Each row has a hidden value; after the row comes its group, the name of the range that the value falls in. Each part has its own.
[ 152  -20    3 -132  207  -69  -89 -102 -132   48  104   76  -69  -67
   29  -51  -36  -14   -9   29  -72   21   11   64   -9    5  114  -33
 -191   59   53  -21    9 -120   54   14 -117  -69 -346  -83  -51  -97
   -5   12]
(44)
[-116   12 -161  -67   14  -59 -115 -112  229   -8  -33  -31  -24 -107
  103   14  -50  -52  -51   58  123  -61   92    1   63 -105  150  174
   78    1  -94  -47   27   23  -63    7 -110   83  207   75  -38   57
   17   67]
(63)
[ 164   53  111   83   59  -68  -66  -34 -158  103  -32   81   81  -64
   50  -21  -46  -14   52    2 -190   13    0 -123  -90   98  127  102
  -26 -224   -4   -8  -65  -15   66   44   41    1  -58   22  -58    0
 -101  -88]
(48)
[ -64  215    8   85 -162 -137   15 -103  171  -25  124 -159  -34 -295
  -48   31  186 -129   99 -221   86  183    5  101 -189   28  157   32
 -107 -212 -138    5 -120   63 -334    4   55   62  275  186 -129  370
  145   24]
(43)
[-159 -105 -190 -144  125 -129  -79  -73  197  -42  127   50  -42 -139
   27  -14  -31    4   28   19  108  -35   20  101   95 -197  202   96
   15  130  -91   11   76  -72   -1   30 -141   78  128   40    6    8
   53   45]
(66)
[  26  161   93  -76   72  -19  -62  139  420  117  -28 -326   49   44
 -304  281  344  112   79   27  -41 -127 -197  149    2   60  142  106
  122  290  -35  155  271  139 -191 -118   80 -171  573  276   61  406
  105  208]
(43)
[ -84   17   -5  124  -62 -107  -86  -27  181   38  -68   -6  228 -113
   98   40  -63  -93   23   44    7  -62   87 -182  -81  -38  207  330
  237 -277 -160   14  -89   43  -43   66  -14  199  407   64  -44  141
 -114  -42]
(45)
[ 114   -2   28 -117  125  -27 -165 -101   64  -92   60  -11 -124  -88
   36    0  -23   33  -84    7   24  -38   61   10  -23  -88   97   -4
 -137  -19   28   67  -34  -57  -57   18 -156   46 -211   -2 -121   75
  -96  140]
(47)
[ -47   15  -29   21   11    3 -124 -105  253  -95 -147  -81  -80  -34
  164   49 -148   36  -92   75   47  -59   67  -68   58  -23  118  149
   47   12  -87  -58  -43   68 -104   95  -63   73  102   56  -65  129
 -100   26]
(44)
[ -24   51 -100  -87   14  -17 -187 -117  207 -105  -27  -30 -176 -128
   55   17  -15   64  -82   -4   83  -67   95  -18   56 -140   95   64
  -27  -58  -23   47    6   60  -96    4  -98   77  110  163 -122  124
  -42  185]
(63)
[  71  109  -15  -19 -136   -2 -147  -51   24   83  -40  -46  -67  -99
   65   10   68  -79  -43  -92   47  -80   37   12  -12  -67  105   51
   -3 -142    5   -8  120   44  -11 -161  -58   84   65  197  -21  147
  -32   32]
(65)
[   1  -25  -43   44    3  -98  -34  -50  -27   54   71   90   25  -67
   44  -30   20   20   94  -27  -50   11    5  -97  -46  -52  154   68
   13 -139   33  -38   69  -44   73  -12   16   75  107   61   17  -36
  -37  -63]
(47)
[  62   96  162   34   13  -60 -166  -10  161  -58 -111  -41   73 -195
   43   95 -106   -2  -62  -10  -93 -111   43  -71  -43   -8  193  257
   95 -296 -261  212 -242   91 -120  119  -72  152  169  163 -211  359
 -170   72]
(63)
[ -24  -22 -228 -103  141  -78 -173 -134   80   27   71   27  -34 -101
   50  -75   15  -92  -36   51  128    0  130   15   22 -128  100   89
  -30   60   57  -91   72  -54  -21  -16 -126   28   40  -34   -5 -108
   51  113]
(44)
[-143  -78 -154   -8   78 -108  -74 -122  240  -46   34   13  101  -51
  103    1  -78  -33   -5  140  110  -12  127 -141  -32 -102  158  215
  119  -34  -30  -81  -14  -50  -48   98  -90  131  236  -87  -24  -65
  -46   47]
(45)
[   6   47 -108  -27   68  -71 -176  -87   91   47  -29    9   32 -127
   54  -16  -19  -75  -26   28   36  -50  102  -39    0  -64  133  185
   58 -102  -52    0  -24   21  -38   12  -78   66  160   58  -59   45
  -18   83]
(43)
[ -86  -79   42   47   72  -42  -31  -73  239 -106 -121  -31   39   -8
  186   56 -239   39  -54  137  -17  -35   25  -99   39   12  174  199
   84   26 -152  -62 -104    3  -52  189  -60   84   56  -51  -49   79
 -143  -93]
(48)
[ -54  -11   70  -86  115 -140   35   85  -61  -12  -76  143   97  -89
 -107 -109  -65   21  188   -2 -169   99 -210   36  -35    8  -26  -43
  -11  -51   38   37   29  -86  101   54  156 -239    8   41  -53 -170
  -96  -77]
(44)
[ 127   72  143   22 -106   11  -40  -43  -49   35  -60   -8  -94  -30
   99   37  -23   38  -12  -65  -97  -41  -45  -39  -28   42  109  -13
  -73 -149    8   -6   55   14   35  -73   -5   30 -131  142  -47  124
 -108  -77]
(65)
[ -97   53  -55  109  -76  -15  -84 -107  244  -58 -175  -33  -30  -47
  154   50 -110   64  -28   66    2  -38   88 -195   23   -2  116  210
  140 -170  -71  -66  -44  126  -79   90   40   96  339  139  -77   99
  -92   14]
(66)
[   0  -37  121   45   25  -27  -87  -36  200 -167  -68  -23  -69  -66
  103   72 -147  132  -43   15  -59  -59   -3  -97    8  -50  161  105
   14  -97 -120   84 -109   32  -69  142  -46  132   36   90 -115  219
 -192   -1]
(60)
[ 181   71  -28  146  426  113   44   40 -309  367 -490  119 -292   35
 -327  270   58   28  394 -201 -349  -25 -631  217 -141  391 -260  -93
   27 -170   83  228 -147 -131   96  -12  315  -50 -107   12  -83  404
  172 -145]
(65)
[   2  -47  -90  247  345  158   91  -51   95  195 -441  -25 -328  150
 -162  395    3  173  249  -44 -212  -63 -447   29  -52  325 -104   58
  143  -17   20   99  -94  -20  -23  100  241  122  198   21  -31  475
  156 -121]
(65)
[-223 -433  315  -58  184   22  260   75  288 -407  119  -13  106 -244
   -1 -145   73 -346 -350 -116  123  387   71  116   18 -160   37   78
  -81 -131  -80   35  -47    4  -75  -26 -147 -221 -146  148 -205   16
  -62 -181]
(47)
[ -38  -65   40   20   38  -78  -35  -75  151 -129   38   46  -28  -49
   70   43 -100  142   22   54  -50  -14   24 -156  -43  -67  157   81
    6 -117  -29   35  -54  -33  -20  128  -30  129   63   20  -94   55
 -143   18]
(45)
[ -45  -83  -71   38   74 -110   48  -95  -23   75   56   99   97   14
  118  -49  -77  -15   86  104  -48   61   21 -124  -35   28  156  100
   16   -9   45 -179   65  -97   98   58   10    1   19 -110   62 -211
  -15 -151]
(60)
[ -12   32  -35  -20   50  -61 -158  -58  151   -4  -59  -24   15 -138
   73   24  -67  -50  -43    7   24  -74   57    2   25  -64  164  192
   64  -81 -138   49  -64   35  -65   43  -94   95  139   88  -75  164
  -55   45]
(43)
[-158 -426  185  124  239  131  232   98   93 -215   -8   78 -119 -319
 -157  -44  272 -382 -224 -398   57  362  -92  187   -8 -123  -64   54
  -22 -411  -35  184  -55   51   -3 -176  -22  -46   19  373 -206  325
  112 -221]
(45)
[-168  -37  -20 -172   87 -115   23   84   91  -49 -126   62   87  -68
  -71 -131  -64  -72  128   21    5   83 -209  141   26  -69  -73  -51
   28  115   45  -30  121  -98   58  -14   92 -278   37   18    2 -199
  -68  -53]
(60)
[ 163   38  364  -65  149   55  168  131  177   47   42 -254   96  107
 -324  163  417   -6  -38   32 -151  148 -174   52 -140  208  -21  -57
  -85  127  204   60  259   61 -105 -180  126 -437  109  155  -37  113
   55   85]
(45)
[-30  23 -64 -32  29 -55 -59 -99  86  46 -46  -1  -4 -62 114  -1 -70 -42
  -9  49  13 -19  35  -7  33   1 140 124  18  -5 -52 -80  23  -2  -8  12
 -55   2  51  27 -17  -4  -1 -34]
(66)
[  45   38 -122  -84   -6  -51 -138 -110   -2   63   77   26  -57  -84
   33  -42   71  -62  -22  -10   75  -24   93  -23  -35 -104   86   21
  -56  -72  100  -56  128  -44   16 -111  -89   57   -4   56  -23  -53
   11   96]
(65)
[ 198  112  243  141  -31    4 -103  -10  -52   34 -182  -19   42  -48
  111   54 -115   23  -28  -10 -209  -55  -12 -149  -72  141  125  147
   18 -280  -94   50 -143   80  -11   71   44   43  -36  109 -115  205
 -206  -87]
(48)
[ -30  -46  -62   -9  101  -90 -117  -83  139  -68   41   27   19  -90
   56   -8  -60   17   -6   56   27  -14   79  -92  -30  -95  144  131
   22  -66  -30    5  -47  -35  -42   95  -74  107   98  -14  -64   22
  -80   61]
(60)
[-143  124   68   67 -178  -33  232 -271  294 -274  172 -287 -184 -220
   87  -67  183 -234 -119 -154  259  507  138   86 -236  117   -3 -163
 -366  -63   55 -300 -113   48 -509   25   30 -171  -91   22 -199  134
  204  -24]
(48)
[  -4   20 -126    9   45    0 -126 -159  122  -35  -77  -16  -98  -14
  136  -31  -60    6  -73   86   58   15  129 -122   18  -19   51   84
  -18  -18   83 -150   35   35  -50   35  -32    4   52    9  -44  -80
  -34   66]
(44)
[  66   16   93   94    0  -12  -25  -85   20  -12 -112   11  -17   24
  158   20 -138   65   -6   69 -112    1   10 -163  -32   94  109   85
  -10 -110    1  -93  -41   13   13   89   30   18  -53   -1  -45    2
 -140 -101]
(60)
[ 102  113  -24  -51   12  -11 -160  -94   -2   83  -80  -25  -46  -98
   82  -17   -4  -89  -65  -12    4  -49   66   16   11    8   89   97
  -30  -96  -12  -23   13   37  -24  -68  -75  -20  -30   95  -66   56
  -20   51]
(66)
[ 205   78   57 -152  330    7  -97  -63  132   60  -17 -148  -27  154
 -156  131  106  131  -19  244 -109  -24  -39  -27  -61  164    0   -5
 -111  294  197  -18  107  -36  -89   44   -7 -267  -84 -136  -47  -68
    7  241]
(44)
[  31  -18   79  -31  -11  -17  -49  -44   57  -43   19   -6   -6 -117
   37  -18   32  -96  -98  -41   17   37   60  -26  -46  -59   85   59
  -42 -164    4   12   25    3  -23  -64  -74   18  -36  112 -103   67
  -65   12]
(65)
[ -86 -205   78 -206   77  -17   40   22  136 -147  169  -14  -86 -191
  -21  -63  102 -188 -171 -144  145  100  -20  262   75 -218  107  -59
 -143   79  -39   59  152  -74    0 -165 -210  -65 -215  162  -60   88
   30  -38]
(65)
[ -14  -63 -164 -269  258 -128 -194  -98  111  -10  180   30   -3 -202
  -20  -49    3 -127  -75   39  142  -50  102  183   49 -201  176  105
  -76  127  -82   84   -9 -123  -42   -1 -280   36 -106  -58  -78    0
   59  179]
(66)
[  22  -18 -134  -67  118  -64    8 -152  -93   93   69  115 -108  -19
   51  -39   -3   33   66   52  -47   55    7  -30    3   23   86  -25
 -113   10  117 -130   97  -91   91  -16  -13  -61 -120  -36   -4 -198
   79  -27]
(63)
[ -67  -35  -51  160   15 -121  -51  -42   71  -11  -10  112  101  -76
   55  -11  -67   85  113   40 -105   16   49 -256  -64  -35  163  195
  134 -249  -29  -26  -46   26   33  137  100  138  352   73  -32  -14
 -105  -51]
(48)
[ -27  -20  -19  -82  134  -59  -91 -126  181  -78  -33   -6   -2  -76
  106   28 -150    7  -83  137   15  -32   90  -55   16  -22  138  161
    3  -13  -97   -1 -113  -22  -70  131 -129   36  -22  -52 -130   21
  -73   72]
(63)
[  17   47   -3    0   24  -51 -108  -72   85    1  -50    9  -27 -109
   69   22  -53   13  -12    2  -37  -41   37  -48    6  -20  141  132
   20 -127  -76   28  -44   36  -32   37  -38   56   95  105  -85  109
  -57   25]
(66)
[  12  -35   33 -137  200  -66  -68 -118  137  -39  -22  -17   46  -65
  114   33 -185  -54 -101  166    1  -35   61   25   17   25  158  164
  -32   69 -135   -2 -138  -76  -57  134 -186  -13 -184 -140 -122    8
  -63   27]
(63)
[ -44  -72 -161  -79  211 -145  -95 -131   83  -37  161   65   34 -114
    5  -62  -17  -37   28   85   64   67  105  -37  -60  -99  132   87
  -58   26   28  -53  -35 -116  -48  108 -100   45   15 -131  -52 -120
   25   92]
(48)
[  7 -29 -58 -52 113 -98 -53 -67 -11  71  51  65  25 -83  49 -29 -40 -39
  40  26 -35   2   5  22  13 -22 161  90 -23   8 -32 -42  31 -64  49  19
 -60  -2 -22  -9   1 -46  12 -49]
(43)

Part 2:
[  40 -194  462 -130  309   89  108   22   53 -188 -257  338 -420 -260
   60 -339 -230 -185  -30  316   92   40  -26 -100  -32 -124 -193  -44
 -143 -455 -128 -178 -257  204 -121  -27 -384 -306   68   29   12  152
  123  -33]
Vepu
[ 162  117   88   94  127   57   19   97  175 -178 -169  182 -106 -540
  -54  206  -34 -137   39  130    8   11  271  -80   29   26  181  -19
  261  -53   49 -131 -190   -8 -308  342 -460  270  -61  381  292   49
  -95   21]
lefo
[ 282   31  -67   66  -48  -94  381  147 -104 -166  -57 -108   53  -99
  146 -105    7  -66 -161  189   35   38  180  -96   40  -25  199  -19
  276   54 -148 -123  -20 -405    2  221  -20  164  204  -32  344 -280
  -48  -17]
Vepu
[-365  160 -166   58 -129 -356  177 -142  -85  -15  401 -187  264  -19
 -328  178    6  -61  -60  -60  -62  261   85   47   44  -41   74  -35
  -51  -86   96  298  -25 -213   74 -307  220 -225   27   66  -20  104
 -176  -22]
Karo
[  -8   48 -242  191  -46 -179  -37  -29 -251  148  109  -93   85   67
 -123  -34  109  228  -38  -68  -84  136  -28  -26   94  -70   93   72
    2  352 -159  302  158  -89  201 -375   56  199   77  -78 -123   -2
  -67 -337]
vuri
[ 113  -11 -272  135   31 -115 -183  -11 -195  206    5  -43  101   40
 -105  -13  122  291  -11  -14 -138  116  -49  -28   80  -40   38   59
   75  374 -158  299  251  -11  160 -252  -74  247   67 -114  -99  -29
   -3 -346]
gege
[-450  -66 -165  202 -175 -462  319   74 -139 -235  369 -253  177   29
 -370  388 -159  453  105 -237 -105   65  -66  -25 -119 -250  275 -127
  176  -48  181  130   99   64  -33 -236  201 -244  131 -138 -282  167
 -103   76]
gege
[ 133  251   35  167   46  122   56   53  137 -123 -119   52 -149 -441
   31  139   58 -194   89   98   31    9  310  -67  -30  156  222  -15
  188   18   21 -116 -215  -12 -203  192 -363  318  -60  341  261  -69
  -77  -73]
Vepu
[  74   35 -192  160   -2 -151 -109  -24 -247  253   51 -171  135  -19
 -122 -101   84  290  -12  -81  -90  126  -64  -74  -12  -73   85   60
   81  372 -141  344  217   -2  165 -328  -90  170   87 -117 -208 -123
  -25 -452]
Mef
[ 307   96 -128   72 -123    4  351  146 -183 -117  -72 -125   72  -73
    0  -27   47 -157  -65  190  128   34  207  -68  144  -13  251  106
   71  166 -246  -76   25 -313  -36   81   64  307  196  -28  329 -421
  -80  -52]
kuvu
[-118  -95  512 -132  249  156  184   41  -42 -164 -203  151 -380 -271
   42 -402 -222 -140   30  170  163   46  -25  -92 -147 -160  -94  -78
 -215 -456  -95 -140 -401  337 -180  -83 -434 -420   31 -116 -164   16
  158   -7]
Karo
[-213   39 -359   36  -60  -18  233  -60   74  229   64  -90  -25   60
  325   10  246   34 -212   42 -174 -190   12  110   48  275  -33   69
  -83   33   94 -179  -79  -19  188  -29   23 -230 -157 -137  -79 -288
  -34  114]
Vepu
[ -78   85 -223  160  -60 -186   12  -45 -210  124  127 -156   89   88
  -66  -69  112  272  -40 -129  -90  146  -48  -33  -13  -30   88   -9
   60  225  -97  294   70  -50  190 -340  -15   55   82 -169 -167   16
   23 -246]
vuri
[ -19 -147  -23   53  120 -101   90  -47  425  111   45  106   34 -166
  120  208    1    8 -197  -75 -141 -291 -125   78  186   94  -95  125
  183   38  281   95   58  -19  244  -97 -153  233  -86  543  -98   59
 -232 -119]
vuri
[  95 -172  205 -267  147  179  -39   -4  -43 -201 -292  142  -52  -48
 -183  135   -6   71  119  277   66  174 -178  -95   -5  -82 -159  -35
 -262 -357  -22  -64   -8  352 -267  185 -204 -109  -33 -113 -124   84
  115  300]
kuvu
[-120 -144  473 -119  294  127  144   83    5 -188 -157  232 -388 -249
   28 -404 -275 -174   14  189  126   17   33  -18  -53 -202 -102  -86
 -158 -399 -124 -105 -376  266 -132 -105 -418 -358   71  -99  -44   62
  143  -36]
lefo
[ 450   66    2   31  -19  -85  324   -2   60 -150 -183  -58   25 -124
  140  -45   44  -34 -183  139   66   51    9 -235  -59  135   93   10
  344 -180 -100  -40   32 -291   50  151 -186  208  227  171  261  -80
   45  -29]
raguz
[-107 -228 -203   91  129  -36  110  156  282   64   68  158  -35  -10
  196  116  -25  143 -190 -106 -175 -398  -20  236  310  -45   14   90
  191  251  113   13    1    4  239  -66 -147  249  -30  153    2  -60
 -126  -24]
Mef
[  91  182    3  140   17   65  100   76  168 -218 -177  158 -187 -442
   14  171   44 -141   85   80   23   29  304  -84    6  130  212  -25
  194  -53   36 -158 -276  -30 -221  209 -361  234  -78  295  310   89
  -50   94]
raguz
[   8 -167  370 -140  249  183  121   71  -14 -142 -347  323 -488 -189
  130 -502 -171 -135   16  228  130   28    7  -79  -32  -92 -154  -28
 -218 -368 -223 -160 -373  273  -73 -146 -443 -351   56 -224    4   74
  248   14]
raguz
[ 151  155  129 -153   52  174  208  215  221 -247  112 -239  304  -26
   12 -154  -96 -307  -17 -100  141   57  292  210  142  -84  195 -172
  367   45   23  389 -294 -336   76  113 -260  442  235   44  461 -289
   38   59]
lefo
[-156 -204 -226  104   56 -116  175   93  237   55   73  176  -67    1
  249   61   46   60 -227  -28 -193 -295   17  193  318   12  -28   97
   98  241  126  -43  -43 -165  298  -98   23  144  -91  176   58   10
 -197   11]
keba
[ -31 -237  386 -102  344  107   61  145   10 -215 -225  402 -418 -207
  107 -401 -242  -75  -60  215   56    0   31   13   82 -256 -132  -87
  -68 -271 -180 -124 -350  170 -103    1 -455 -212   70 -119   68  194
  158   13]
Karo
[  50   26 -203  184  -63 -230  -33  -92 -231  100   63 -111   72   57
  -49  -53  153  191  -27   76 -139  253  -15 -112    2    9   27    7
   22  306  -90  237  204 -225  251 -294  179  146   31   -9  -57   79
 -137 -339]
raguz
[ 157  186  152 -112   -8  127  302   94  302 -375   97 -181  194   20
   26  -32  -53 -395  -10  -14  153  102  254  123  103   65  141 -162
  290 -153   71  292 -279 -376  141   39  -92  422  217  242  497  -80
  -16  136]
raguz
[ -29 -117  280 -108  187  234  128   87 -189  -77 -322  278 -468 -168
   87 -495  -94 -199   36  284  158   53   77  -46   54 -112  -92   58
 -409 -191 -314 -200 -351  243 -101 -182 -284 -300   -3 -287    7  -88
  156  -17]
raguz
[-114 -251 -105  118  128 -141  180  117  346   47  105  109  -30  -67
  182  127  -98  175 -204 -144 -175 -415  -89  162  210  -49    4   71
  283  143  198   25   34    5  264 -108 -157  174   10  271  -87   -6
 -153  -95]
Mef
[-213  111 -146  -10 -122 -347  127 -146  -25   34  275 -162  321  -46
 -413  214  -14   41  -44 -145  -15  230  -48  -27   40  -43   45   31
   12 -141   89  397   61  -97   44 -334   62 -163   87   86 -103  116
  -79  -23]
vuri
[-212  218  -87   36  -85 -293   87 -232   21   64  312 -202  266  -72
 -373  209    9  -38  -35 -132  -10  234  -42  -44  -51   62   26    9
    6 -216  109  406   41  -38   70 -382   14 -141   72  208 -139  131
  -79 -130]
Karo
[ 106   14 -335  219  -74 -213  -57  -30 -251  184   31  -56   41   97
  -53  -29  144  302  -34    7 -130  118  -48  -75   67    0   64   77
   54  377 -203  211  260  -96  207 -323   57  196  110 -153  -95  -47
   -5 -354]
kuvu
[  12  259    1  260  -32   36  206   64   15 -216  -98  110 -259 -471
    5  185   55 -182   69  109   59   15  345 -112   -7  109  304   25
   85  -11  -27 -270 -290  -40 -260  153 -240  207  -90  327  253   18
 -140   14]
keba
[-561  -74 -238  184 -122 -313  236  229 -319 -187  456 -201  127  211
 -167  -50 -111  236   58 -139 -134  136  214  249  142 -386  266 -179
   13  382  -30  216 -111 -240  163 -321  361 -134   98 -454    9   -9
 -143  -17]
lefo
[-114  -59  200 -104   98  238  129   19 -280 -274 -116  -38 -145   39
 -183  161   -4   79  152  250  122  123 -124  -64  -85 -130   27  -45
 -422 -311  -98 -186  -64  452 -282   69  -14 -144  -37 -196 -254  -31
   30  243]
Mef
[  -7  -84  219 -113  165  169   81  -29 -219 -286  -77   28 -111   82
  -47   62   29  -35   15  383   41  212  -81  -45  -16 -103  -84 -103
 -317 -269  -89 -141  -32  145 -132  150   76  -49  -27  -54  -59   85
  -55  170]
Mef
[ 406   17  -75   96  -30  -66  365  144 -116 -131 -140    0   16 -145
   49  -31  -11  -38 -194  131  114  -51   92 -142  140  -55  223  127
  240   65 -254  -95   42 -292  -33  128 -120  323  248   87  292 -250
  -35  -70]
vuri
[  75  160   63  174   34   46   22  115  121 -154 -196  175 -194 -587
    0   70   22 -188  130  115    1   81  397  -87   29   51  227  -14
  176  142   49 -132 -298 -107 -234  206 -356  267 -150  343  327   46
 -162  -56]
raguz
[  67 -130  259 -172  168  187   39   -8 -124 -241 -166   11  -70   32
 -133   81  -31   46   94  278   76  158 -163  -84  -63 -104  -91  -72
 -242 -315  -49  -48   23  295 -162   98  -80  -38   25  -64 -148   46
   41  146]
gege
[  22   92  -20  -77   23 -342   -7 -255  210   83  209 -126  367  -60
 -287  161  -13   43 -151 -134  -69  233 -180  -88  -41   69 -127  -33
  255 -288  179  533  141 -140  165 -253 -150  -40  141  317  -87  264
  -11 -139]
Karo
[ -69 -259  212    7   40 -189  177   70  115   45  -61 -232  126 -327
  176  -14  -41  234  -12   78 -185  -23  -95 -134 -206 -107  -12 -103
  226  147  425  -78   59  -97   51  239  -29 -130 -174  191 -295 -175
 -317 -144]
Vepu
[ -80  -81  290  -95  169   69  162  -69  -91 -364   -3  -34 -123  107
  -18   88  -46   59   12  278   14  184 -161  -84 -175  -68  -96 -210
 -146 -484   32 -117  -58  191  -90  117   10 -186   45  -26 -143  221
   27  198]
lefo
[-139 -339 -200   73   67 -173  195  166  283   10   -3  237  -79  -53
  224   63  -38  157 -196  -41 -211 -334  -10  167  317  -69  -31   88
  177  233  160  -77  -20 -137  263  -53  -28   84  -70  127   55   46
 -176   63]
raguz
[ 435   20   71  -18   24 -129  298   19  156 -129 -124  -88  131 -194
   65   20  -45  -37 -177  109   49   14  -11 -201  -62   73   75   -9
  438 -210    0   22   79 -275    3  215 -245  196  249  251  230 -123
   16  -54]
Vepu
[ 158   98  197 -196    1  145  255  221  260 -309   24 -191  300  -87
  -61 -107 -118 -301   33 -124  188   81  248  148  160 -114  185 -131
  323   -6   78  385 -317 -322   37   95 -242  426  208  111  430 -209
   10  148]
keba
[-134  255  -95  237  -23   99  128  165  -56 -220   20   99 -167 -407
  -56  213   58 -216  107   98   28   24  474   72  141   -8  359   -3
    8  197  -48 -208 -340  -73 -289  192 -160  277 -142  190  337  -74
 -196   76]
Karo
[ -22  318   62  -67  -31  199  244  129  119 -329  241 -337  282   36
   22    9   39 -372   29  -20  111  164  374  223   75   20  252 -233
  208   20   76  271 -348 -359   33  163  -33  408  109   79  454 -240
  -73  161]
Mef
[-110 -168 -458  -12    4 -146  138   58  209  217  -85  256   12 -118
  146  198  135  207 -284  -77 -198 -317  -51  113  299  101  -38  200
   90   66   74 -144  -26   30   42   79 -240 -128 -134  -49    5  -67
    8  270]
vuri
[ -77  240  -37  222    4   83  111  116  -90 -146  -51  111 -207 -477
   13  100   79 -238   66  185   13   69  449   -6   78   22  292    5
  -17  172  -57 -262 -328 -103 -288  227 -186  179 -177  201  304  -95
 -208    0]
Karo
[  27 -144  257 -120   75  144  221   -3 -218 -298 -211  -24 -199   97
  -34  -48  -23   91   93  277  115  156 -184 -164 -141  -83  -57  -70
 -307 -361 -108 -167  -44  276  -98  -11   21 -191   54 -205 -195   40
   80  178]
raguz
[-137  176  -81   25 -136 -364  111 -221   32  -12  292 -308  325   26
 -251  166   47   73   -8  -80  -81  332  -65 -100 -170   90   -2 -129
  155 -195  191  393   98 -191  139 -252  113 -148  107  114 -107  149
  -55  -95]
kuvu
[-152  -25 -301   -6  -31 -103  160  -32  246  228   17   21  112 -184
   69  249  129   91 -192 -114 -135 -253  -51   72  138  166    0  161
   64   -2  209  -42  -30   77   37   20 -198 -103 -161  135 -117 -162
  -87  147]
Karo
[   5 -152  196 -191  209  231  -51   51 -175 -242 -172   71  -79   63
  -47    8   20   77   76  312    7  200  -81    0   -2 -153 -104 -138
 -249 -189  -72  -67  -63  235 -173  214  -98  -43  -49 -213  -65   73
   52  223]
lefo
